Rows lie near named flat spaces through zero. A row that begins with a name and a colon came from that space; any other row is followed by the name of its block's space that it lies nearest.
j113_j226: 14 34 -3 -1 26 -42 -46 -58 30 -13 -4 -16 18 -68 -25 3 13 -18 -50 -7 27
 -11 -10 -14 3 -21 2 -26
j387_j120: -28 -7 50 1 0 15 46 44 22 -5 22 23 20 24 -17 -2 -39 20 20 -6 -12 -33 6
 12 -21 0 -12 1
j220_j663: -27 3 50 8 -30 14 29 34 37 -4 44 1 35 15 42 -16 -14 -6 12 -18 -39 -1 -43
 -4 -15 28 2 26
j387_j120: -15 -18 -22 -2 -17 -1 -10 -6 -53 -7 -11 26 -39 -15 -28 -7 -5 17 -2 12
 -15 -6 27 -24 22 -6 4 -24
j387_j120: -15 -8 -1 15 -15 2 -16 -12 -5 12 -21 0 -7 -12 24 -26 -2 -22 1 17 1 4 -8
 -11 15 -2 5 13
j387_j120: 8 23 -18 5 -14 7 -23 -8 3 12 -19 3 -2 7 24 -12 31 8 1 13 -16 27 11 11
 -17 7 19 2
j387_j120: 12 -21 10 -34 14 24 -13 8 -45 4 -31 -10 17 28 21 -5 -13 -9 32 -20 15 23
 -5 14 31 -16 -12 -14
j220_j663: -10 45 22 -3 -2 -9 -29 -14 10 -10 -15 28 22 -25 -4 -14 13 24 -8 -9 -17
 12 17 5 -15 -10 9 -34
j378_j829: 19 63 -31 9 2 -16 -12 -48 32 3 -58 -49 -14 -23 16 -27 42 5 -43 39 -17 -3
 -4 -56 19 14 40 8
j363_j300: -8 9 6 12 -8 5 20 7 7 10 -14 -1 -11 13 18 -18 4 5 6 15 -10 0 -4 -19 9 12
 11 12
j113_j226: -62 17 34 19 -34 31 -8 19 -20 -19 -98 18 22 3 46 -41 -31 5 45 22 -40 13
 32 8 35 -11 -18 35
j378_j829: -31 -1 36 -5 -15 38 2 24 12 34 -33 28 12 30 -5 -54 -30 18 16 40 -21 -36
 28 13 -36 -18 25 -20
j220_j663: -8 29 30 8 10 -4 24 20 33 -29 3 -3 37 6 13 26 -4 10 16 -28 -6 13 -2 25
 -7 8 -27 26
j220_j663: -9 -13 -16 6 -20 0 6 8 10 -26 26 -23 7 -9 -5 22 -11 -10 -11 -1 -27 -17
 -9 0 -6 15 -11 35
j378_j829: 24 4 -17 -27 1 28 4 13 -4 31 -6 -2 -12 47 -16 -15 14 32 0 25 -15 -12 23
 6 -38 1 37 -31
j378_j829: 47 -17 -21 -39 45 -15 4 -18 -64 -13 -7 -26 -21 7 -8 33 12 -3 7 -42 44 32
 -18 -28 70 -5 -17 -31
j363_j300: 3 2 -17 21 -11 -16 13 -2 -4 1 26 12 -30 -6 8 9 24 5 -5 -2 -4 19 -7 -17 4
 21 5 8
j363_j300: -19 -3 -8 2 4 9 28 24 25 -59 -20 -47 34 0 -27 50 -43 -1 3 0 -21 -41 23
 27 0 -1 -46 64
j220_j663: 24 -8 -26 -2 22 2 -12 -6 -40 32 -26 33 -37 23 -9 2 24 15 21 9 42 32 36
 24 -1 -19 4 -30
j220_j663: 3 -14 -36 13 -30 12 -36 10 -14 25 34 51 -18 12 -4 6 31 14 8 12 -13 29 35
 56 -67 0 14 -11
j363_j300: -25 -16 12 13 0 -20 -27 -24 -23 9 -5 44 -20 -45 -25 -23 -16 -11 -8 7 25
 -11 11 -13 16 -27 -4 -33
j378_j829: 14 23 0 -26 -19 42 17 36 31 6 10 -25 31 59 13 -3 11 34 6 9 -57 -8 5 21
 -57 23 29 6
j220_j663: -1 16 -12 5 3 -9 -8 -4 16 -29 -3 -8 17 -17 -16 29 1 5 -8 -6 -7 -3 18 22
 -14 -3 -18 17
j113_j226: 2 -11 26 -8 18 -2 54 35 4 -11 45 13 -1 25 -27 28 -18 23 13 -27 7 -15 -4
 0 -4 9 -17 -8
j113_j226: -26 10 32 28 -14 -3 -8 3 32 35 17 56 -1 -9 2 -37 1 4 0 19 5 -6 10 17 -46
 -9 18 -18
j378_j829: 24 17 -12 -34 -1 22 -14 -2 -10 13 -18 -17 5 27 -1 -17 17 23 -6 10 -24 0
 7 -7 -14 2 32 -31
j113_j226: 5 9 8 -6 24 -25 8 -25 -1 -3 -5 -4 -17 -29 -35 -7 -7 5 -27 1 20 -27 -6
 -46 29 -9 7 -32
j387_j120: -21 -63 30 -4 -14 6 21 17 -24 19 47 13 -14 2 1 -23 -41 -29 8 -7 9 -27
 -41 -29 23 2 -2 -8
j378_j829: -21 -29 3 1 -21 25 9 34 -50 1 -8 38 -16 30 8 -3 -13 15 42 -2 -14 19 25
 19 7 -1 -12 0
j387_j120: 29 27 -25 -13 48 -31 -1 -28 -6 -43 -26 -30 2 -26 -41 53 9 11 -18 -22 31
 2 20 -2 31 -14 -29 -5
j387_j120: -61 -10 22 23 -50 41 -10 31 10 15 -39 35 13 14 12 -48 -36 6 25 49 -47
 -27 39 31 -39 -11 8 24
j363_j300: -5 -2 29 11 14 0 17 -5 22 20 -27 -21 8 4 36 -28 -14 -32 8 9 29 -4 -32
 -19 31 -3 -1 21
j363_j300: 53 -31 -28 -9 34 1 20 -1 -20 60 20 2 -50 47 1 0 30 -5 8 8 60 19 -11 -3
 -2 2 23 -25
j387_j120: 27 -15 -46 1 14 -31 -32 -48 -10 -7 4 -38 -19 -44 -8 19 15 -39 -36 -1 32
 2 -22 -22 31 -5 -5 8
j363_j300: 9 3 10 -29 6 17 -25 -2 -14 18 -12 13 13 13 -10 -20 -1 13 4 1 0 -1 13 14
 -18 -19 17 -44
j378_j829: -10 -15 33 -5 14 20 31 28 17 24 -3 13 8 33 -16 -16 -32 7 17 15 15 -34 11
 15 -21 -14 1 -8
j378_j829: 22 -13 -13 -4 22 -10 22 4 -6 -2 21 -9 -14 12 -12 29 6 0 2 -15 26 5 -6 1
 8 5 -11 2
j113_j226: 13 11 -7 -9 4 -1 -13 -8 9 -1 2 -11 11 -2 1 4 11 0 -9 -3 -2 4 -3 6 -11 0
 6 -5
j363_j300: 12 3 26 -35 6 19 -42 -12 -5 32 -15 3 30 9 16 -41 0 -8 2 -3 7 6 -13 10
 -14 -21 25 -47
j220_j663: 26 26 41 -15 37 -15 8 -17 32 33 15 1 12 1 4 -25 13 -1 -14 -14 37 -2 -34
 -23 -2 -6 23 -46
j220_j663: -27 4 -21 -1 -34 6 -1 14 -84 -48 -31 31 -31 -5 -1 13 6 42 27 -15 -52 37
 38 -21 51 13 -17 -5
j113_j226: 40 -33 -66 -21 -7 8 -16 -12 -37 7 16 -41 -30 15 2 19 24 -15 -13 6 -2 12
 -13 -11 9 14 14 6
j387_j120: -10 -70 21 -7 7 -16 37 12 -7 -4 82 -3 -14 -17 -44 15 -52 -29 -16 -20 24
 -56 -43 -33 19 0 -18 -8
j363_j300: 9 6 -22 5 -29 10 3 6 2 15 19 -4 -17 19 26 -12 30 8 -5 12 -32 16 -11 -13
 -17 29 29 8
j113_j226: 30 25 5 -27 40 -15 20 -12 13 -25 -4 -44 17 -2 -18 27 2 9 -17 -25 13 -10
 -16 -24 26 2 -8 -11
j113_j226: 11 28 -4 -20 -6 29 -17 18 13 -32 -29 -40 61 29 43 27 10 3 24 -23 -33 36
 4 52 -15 8 -19 39
j220_j663: -17 7 35 3 -18 17 14 29 -24 13 -2 45 -2 30 38 -25 8 22 40 -15 -17 39 0 2
 6 11 5 -15
j378_j829: 29 -6 -34 1 23 -8 17 -9 -15 24 -6 0 -46 17 -24 7 19 13 -6 19 30 -2 17
 -14 5 -1 14 -15
j363_j300: 26 12 -1 -7 33 -9 32 13 6 -17 10 -12 5 21 -6 43 10 14 12 -29 23 17 1 15
 6 6 -22 8
j113_j226: -9 -18 -8 29 -10 12 20 10 -5 19 -36 -14 -19 24 55 -15 1 -28 29 22 14 22
 -12 -3 31 12 -7 55
19 29 -8 -14 -12 3 23 24 -25 6 43 48 -32 35 -17 7 46 71 6 -17 -38 30 22
 -11 -31 28 32 -53 -> j387_j120
-5 19 9 27 -15 -19 11 -8 4 12 15 21 -24 -11 36 -19 31 0 -2 -5 -4 32 -26
 -35 19 24 16 1 -> j363_j300
-6 -5 -4 7 5 -28 -16 -26 -47 -36 -21 -5 -9 -43 22 16 2 -24 7 -34 18 39
 -20 -28 79 -2 -34 10 -> j378_j829
31 -10 -10 -22 2 5 -32 -12 3 18 29 -19 19 6 21 0 20 -23 -9 -16 9 20 -31
 16 -18 2 13 -13 -> j363_j300
25 27 45 -48 47 2 -26 -5 -6 -6 -13 11 54 7 -10 8 -2 16 14 -49 30 21 3 34
 -4 -33 -13 -61 -> j363_j300
17 -58 -46 13 3 0 6 -7 -14 39 18 -12 -51 10 -14 1 -3 -33 -9 34 39 -20 -5
 -5 -1 -2 9 16 -> j363_j300
3 54 -3 7 -32 12 19 20 70 -39 20 -58 52 15 48 23 26 9 -12 -10 -74 10 -28
 8 -35 50 6 67 -> j378_j829
-6 -3 -16 49 17 -37 23 -21 21 9 -3 10 -44 -31 -15 8 4 -18 -15 24 46 -12
 6 -19 17 -2 -11 26 -> j378_j829
-22 21 18 10 4 13 -14 -4 1 -5 -84 -7 24 0 33 -22 -13 -10 25 15 5 13 19
 16 26 -19 -15 25 -> j387_j120
16 -22 -7 -20 11 8 41 28 -22 -18 26 -18 -8 33 -14 35 -10 13 14 -23 -3 -3
 -7 -5 16 15 -16 7 -> j113_j226
-2 14 1 -15 6 -11 2 -15 -40 -22 -29 -1 -16 -17 -11 -5 1 18 -4 -11 -9 5 4
 -46 53 -1 0 -26 -> j220_j663
27 -3 7 -17 30 -12 10 -19 -4 28 5 -10 -18 3 -7 -16 7 -6 -13 -2 36 -6 -25
 -37 23 -4 19 -36 -> j220_j663
-6 31 8 -22 -19 11 -28 5 -2 -27 5 10 34 -5 -5 4 9 31 -3 -19 -49 11 15 18
 -27 2 6 -23 -> j363_j300
-10 -4 -21 8 -28 13 5 12 26 -28 6 -45 21 1 15 17 -9 -15 -9 10 -42 -17
 -10 7 -12 21 -8 59 -> j363_j300
-66 7 20 55 -65 18 0 16 37 28 -13 45 -11 -8 28 -64 -11 1 3 61 -51 -23 17
 -2 -42 11 29 33 -> j387_j120
2 31 -14 23 -3 -38 -32 -46 40 -17 9 -22 9 -63 6 4 22 -26 -45 1 1 0 -23
 -20 3 5 4 16 -> j378_j829
14 18 16 -14 12 3 1 2 10 0 -1 -9 23 12 19 1 10 3 7 -19 2 18 -14 6 0 3 1
 -7 -> j363_j300
30 42 -18 21 20 -45 26 -17 63 -14 63 -14 -9 -26 -28 42 39 14 -46 -13 8
 -8 -15 -16 -32 26 8 5 -> j387_j120
39 -5 -5 -43 24 1 -14 -7 -7 -1 31 -23 19 9 -17 20 8 1 -13 -30 11 2 -18 6
 -10 -5 5 -36 -> j378_j829
2 33 34 -9 14 -16 5 -13 37 -12 12 -15 30 -22 -1 -6 -2 1 -22 -18 -4 -14
 -27 -23 3 3 5 -15 -> j220_j663
-3 -8 -9 8 -1 -23 -20 -16 -24 0 24 39 -24 -31 -25 6 9 4 -10 -10 14 10 10
 -3 1 -9 -2 -30 -> j363_j300
-12 7 11 17 -2 11 10 16 13 -16 -32 -18 28 14 47 12 -6 -18 31 -8 1 27 -5
 29 15 5 -29 56 -> j113_j226
0 -14 -35 16 1 2 -8 3 25 -17 -3 -24 12 -4 -17 38 -10 -18 -5 16 7 -17 24
 48 -31 -8 -25 50 -> j220_j663
6 56 21 -14 9 -13 -47 -32 43 4 -3 12 38 -35 -20 -20 18 17 -36 0 -9 -10 9
 9 -45 -19 26 -50 -> j113_j226
15 12 7 -5 4 -5 -5 -5 9 2 15 -8 14 2 25 2 18 -7 0 -20 3 24 -24 1 1 9 3
 -2 -> j363_j300

Each name stands for a flat space through zero: a line, a plane or more. A row that begins with a name and a colon came from that space; any other row is followed by the name of the space it lies nearest, among the names in its block.
j917j358: -3 -25 3 -34 -36 15 29 -29 -20 -16 11 10 -19 23 24 10 37 1 40 36 -16 7
 41 -18 22 33 19 25
j355j914: -28 9 -20 -19 -42 4 -2 1 -28 -1 3 -54 51 41 6 -20 -4 16 -12 -3 49 16 43
 -20 54 50 -38 9
j198j679: -8 3 28 26 9 14 -11 22 -5 2 -9 12 11 -5 -12 -12 5 6 16 -37 -16 13 -21 3
 -12 -12 17 -16
j537j769: -17 -30 -1 -31 3 8 13 22 8 -16 -10 -1 -69 0 -26 -15 46 7 -42 38 61 11 1
 -2 -21 9 -25 -11
j917j358: 3 0 16 -14 7 -12 29 -18 -21 -22 -16 17 15 21 -7 -8 25 -11 22 -12 0 9 42
 -29 17 4 36 10
j198j679: -9 -15 17 22 14 -7 24 38 30 5 14 21 -77 4 -17 2 24 34 57 -5 -15 -25 -43
 46 -17 21 -26 -45
j537j769: -10 -29 -12 -24 7 -10 14 8 -6 -28 2 35 -21 -17 -11 2 34 -7 6 17 2 4 9 6
 1 10 0 1
j355j914: 17 17 22 -23 -14 7 2 -41 15 26 -1 -20 -6 42 27 6 -26 -1 35 29 6 6 41 -27
 33 19 16 15
j355j914: 13 15 -11 1 -4 -12 -20 -22 21 17 -2 -28 -20 -17 30 20 -32 -2 -46 34 -4
 -18 -8 4 -18 -8 5 4
j917j358: -13 -8 7 -14 -40 8 -19 -8 -6 7 31 -18 26 9 39 -3 -9 9 43 13 -12 18 14 -1
 23 45 -6 6
j355j914: 5 15 6 20 24 -7 -8 12 6 5 -13 4 12 -8 -17 -5 -14 -4 -11 -27 1 -2 -15 4
 -9 -23 4 -12
j355j914: -40 0 -6 16 2 7 -11 47 -23 -18 -35 -2 11 -7 -32 -18 18 17 -34 -34 23 12
 -5 7 19 12 -11 -24
j355j914: -32 -5 -10 -14 -17 -16 -22 23 -3 -7 12 -20 25 -1 8 -16 -6 13 4 0 29 16
 12 10 29 50 -30 -17
j355j914: 3 -11 -32 -11 11 17 4 5 -4 -6 -14 16 -16 -13 -27 9 8 -12 -43 16 16 -5 -6
 2 1 -26 -19 16
j198j679: 3 13 38 35 -2 14 26 4 6 16 -12 11 -38 34 2 10 7 30 75 -25 -48 -20 -10 13
 13 12 24 -23
j198j679: -3 -27 -13 -25 -26 -9 28 -13 -4 -18 22 -7 -43 0 21 9 38 8 -3 43 3 -13 9
 4 -18 26 -9 8
j537j769: 9 -14 2 -28 -35 47 4 -25 4 19 5 -32 -49 21 15 6 13 2 -34 59 30 9 8 -22
 -16 -5 -13 28
j198j679: -22 -35 35 -7 30 5 13 45 -4 -29 -4 70 -19 -7 -43 -25 52 0 69 -32 -1 30
 -6 10 2 11 12 -28
j537j769: -7 -20 -52 -17 -9 15 -25 -6 -15 -11 7 55 34 -37 10 36 -20 -18 32 16 -60
 -1 6 23 58 9 -2 29
j917j358: -16 22 0 31 21 -53 -8 20 -1 -19 -29 -17 5 -29 1 -4 -4 9 -53 -28 -1 -19
 -11 14 -23 1 22 -35
j537j769: -12 15 -54 -4 -5 -22 16 5 -19 -12 -10 -29 34 15 -20 -1 -7 6 -44 -9 37
 -21 21 1 39 14 -45 6
j355j914: 5 16 23 7 3 24 1 -14 4 12 -48 -1 -42 16 0 13 -3 5 -17 13 -9 -3 14 -17 9
 -14 40 0
j917j358: -6 29 -6 20 15 -18 -14 7 -24 -7 -17 -4 89 2 -16 -16 -26 -11 -7 -59 3 10
 16 -13 30 -9 9 0
j355j914: -1 -9 -34 10 -7 6 14 8 -24 -16 6 -6 17 -14 -16 1 20 -3 -47 -12 4 -12 -18
 4 -22 -24 -22 15
j198j679: -7 3 31 2 -9 -12 -4 -1 5 -2 -6 -29 -24 0 20 -12 13 10 -24 10 16 7 2 -10
 -33 11 21 -16
j198j679: -11 -5 -20 -3 24 -6 -7 29 1 -6 3 31 29 -7 -35 -9 -8 -6 24 -25 11 7 -4 16
 33 4 -30 -9
j198j679: -12 -25 -29 -25 16 -21 3 25 11 -17 19 21 -11 -18 -23 -7 13 -5 -1 14 33 1
 -6 21 5 16 -44 -9
j917j358: 11 -5 41 -12 -14 37 -17 -15 15 27 13 -3 -14 19 19 -6 -9 -2 38 19 -1 28 3
 -18 -6 0 15 9
j537j769: -8 -12 28 1 -19 41 -28 5 -9 8 4 2 10 -7 12 -9 5 -2 8 -1 -11 33 -10 -11
 -12 -5 18 7
j198j679: 16 24 -2 34 29 21 -20 12 13 29 -13 21 25 -3 -27 8 -44 -6 16 -38 -24 -7
 -32 14 14 -40 -7 -3
j537j769: 12 21 -30 6 -1 -3 37 -30 -15 -2 -33 14 -6 28 -3 36 -9 4 20 1 -40 -40 34
 -2 59 2 17 18
j917j358: -11 -30 -24 -33 -44 64 -35 -10 -34 1 24 13 59 -8 13 1 -2 -20 10 18 -10
 44 15 -17 36 4 -14 51
j917j358: 13 -14 -36 -15 -1 47 15 -10 -23 -2 -7 29 14 7 -32 12 10 -20 -11 6 -1 2 6
 -13 23 -36 -17 43
j198j679: -9 16 19 16 -9 -16 11 5 10 10 -6 -26 -24 25 13 -1 -3 28 23 -6 -2 -16 3 9
 10 32 1 -27
j917j358: -23 21 36 8 -25 6 -58 -6 -33 -2 -13 -22 102 -8 37 -23 -28 -10 1 -39 -15
 53 31 -34 24 18 55 4
j355j914: 12 18 6 -15 2 11 2 -21 6 19 -14 -11 8 34 -5 -1 -22 -6 8 8 22 7 31 -24 34
 0 1 13
j537j769: -15 23 -4 16 -12 8 -11 17 -10 12 -13 -54 29 23 -14 -23 -13 15 -48 -24 48
 6 -1 -11 6 2 -30 -8
j537j769: -57 -34 12 -6 26 17 -23 79 -5 -31 -44 47 -43 -31 -56 -26 47 13 -18 -14
 36 36 -15 20 12 18 -7 -45
j537j769: -1 -2 10 1 -3 21 -27 7 15 19 4 -5 -14 -9 6 0 -16 1 -6 13 3 12 -19 5 -10
 -6 -6 -3
j917j358: -15 -13 -17 7 0 24 -40 17 -12 -12 -27 5 -9 -57 -2 8 6 -12 -91 14 -5 11
 -28 5 -34 -35 15 6
-2 0 -11 2 11 -23 11 9 6 -7 7 2 -2 -2 -9 -2 3 4 3 -6 8 -12 -4 12 -1 7
 -16 -11 -> j917j358
39 -6 44 -12 -31 29 17 -57 4 20 30 -22 -24 24 47 6 12 -9 22 36 -21 8 8
 -35 -51 -19 39 34 -> j537j769
33 14 35 -3 25 10 10 -29 24 22 -12 25 -22 23 -2 9 -18 -14 46 5 -17 1 12
 -18 5 -25 36 7 -> j355j914
-44 -2 41 24 -26 -13 -28 38 -28 -22 -1 -48 34 -17 19 -44 31 22 -40 -40
 23 35 -12 -8 -45 28 20 -35 -> j198j679
22 29 -13 16 -19 -16 19 -40 -24 4 16 -29 71 25 25 8 -24 -6 14 -27 -28
 -19 22 -18 15 -5 11 27 -> j537j769
-20 -9 9 -9 32 -31 -28 26 -18 -38 -15 25 56 -43 -21 -31 14 -28 -38 -34
 26 39 9 -14 -17 -12 27 -11 -> j917j358
-12 -21 -16 -23 -18 14 8 0 -11 -11 3 6 -16 3 0 4 22 2 -1 25 9 5 14 -2 15
 18 -12 11 -> j355j914
-11 19 49 0 6 -2 -28 -2 28 20 -37 -1 -42 12 22 4 -24 15 28 16 -8 12 19
 -4 27 30 44 -31 -> j355j914
-6 34 -21 38 -2 -18 4 -2 -20 -5 -37 -25 20 -3 4 16 -16 13 -47 -28 -25
 -33 1 5 12 -8 17 -6 -> j917j358
14 1 -8 7 2 11 10 -8 8 11 3 10 -18 4 -1 16 -7 1 16 6 -21 -17 -11 9 2 -12
 -5 7 -> j198j679
-18 -33 -28 -2 -50 -1 28 4 -24 -23 40 -20 -22 -8 27 8 47 23 -2 22 -17
 -20 -14 22 -24 34 -28 6 -> j198j679
-16 0 23 -13 -8 -14 -18 -3 -22 -18 2 2 61 -1 16 -22 3 -11 21 -22 2 37 34
 -23 17 25 32 1 -> j917j358
0 -3 -8 43 -34 33 -7 5 -23 7 20 -21 16 -20 20 10 6 13 -21 -20 -48 -13
 -49 16 -43 -25 -2 11 -> j198j679
6 36 63 19 14 -18 -17 -7 10 18 -12 -19 38 26 13 -25 -29 1 37 -41 3 23 18
 -25 3 5 43 -22 -> j917j358
11 -15 -17 -10 28 7 -2 6 15 -3 -7 38 -30 -26 -24 12 2 -17 -17 18 0 -4
 -17 11 -11 -30 -6 6 -> j355j914
-43 5 23 34 -11 96 -117 63 11 51 -36 11 15 -36 -7 -2 -60 16 -5 -20 -24
 54 -56 27 39 -7 -6 -23 -> j537j769
17 -2 4 -7 9 -22 -6 -6 30 12 32 -17 -16 -10 12 -5 -13 -6 -11 20 21 -4
 -19 7 -41 -6 -19 -6 -> j537j769
5 14 -9 16 -49 63 -15 -28 -16 31 -15 -29 -4 16 32 31 -23 12 -15 21 -43
 -9 -2 -8 22 -10 12 32 -> j917j358
-3 24 8 6 -5 -11 1 -10 -1 9 -15 -21 15 25 9 0 -20 9 11 -10 2 -4 23 -9 31
 19 9 -6 -> j198j679
13 -8 36 -2 -16 -2 26 -26 -23 -16 19 -5 23 15 20 -15 35 -8 24 -15 -13 15
 17 -31 -35 -5 39 16 -> j537j769
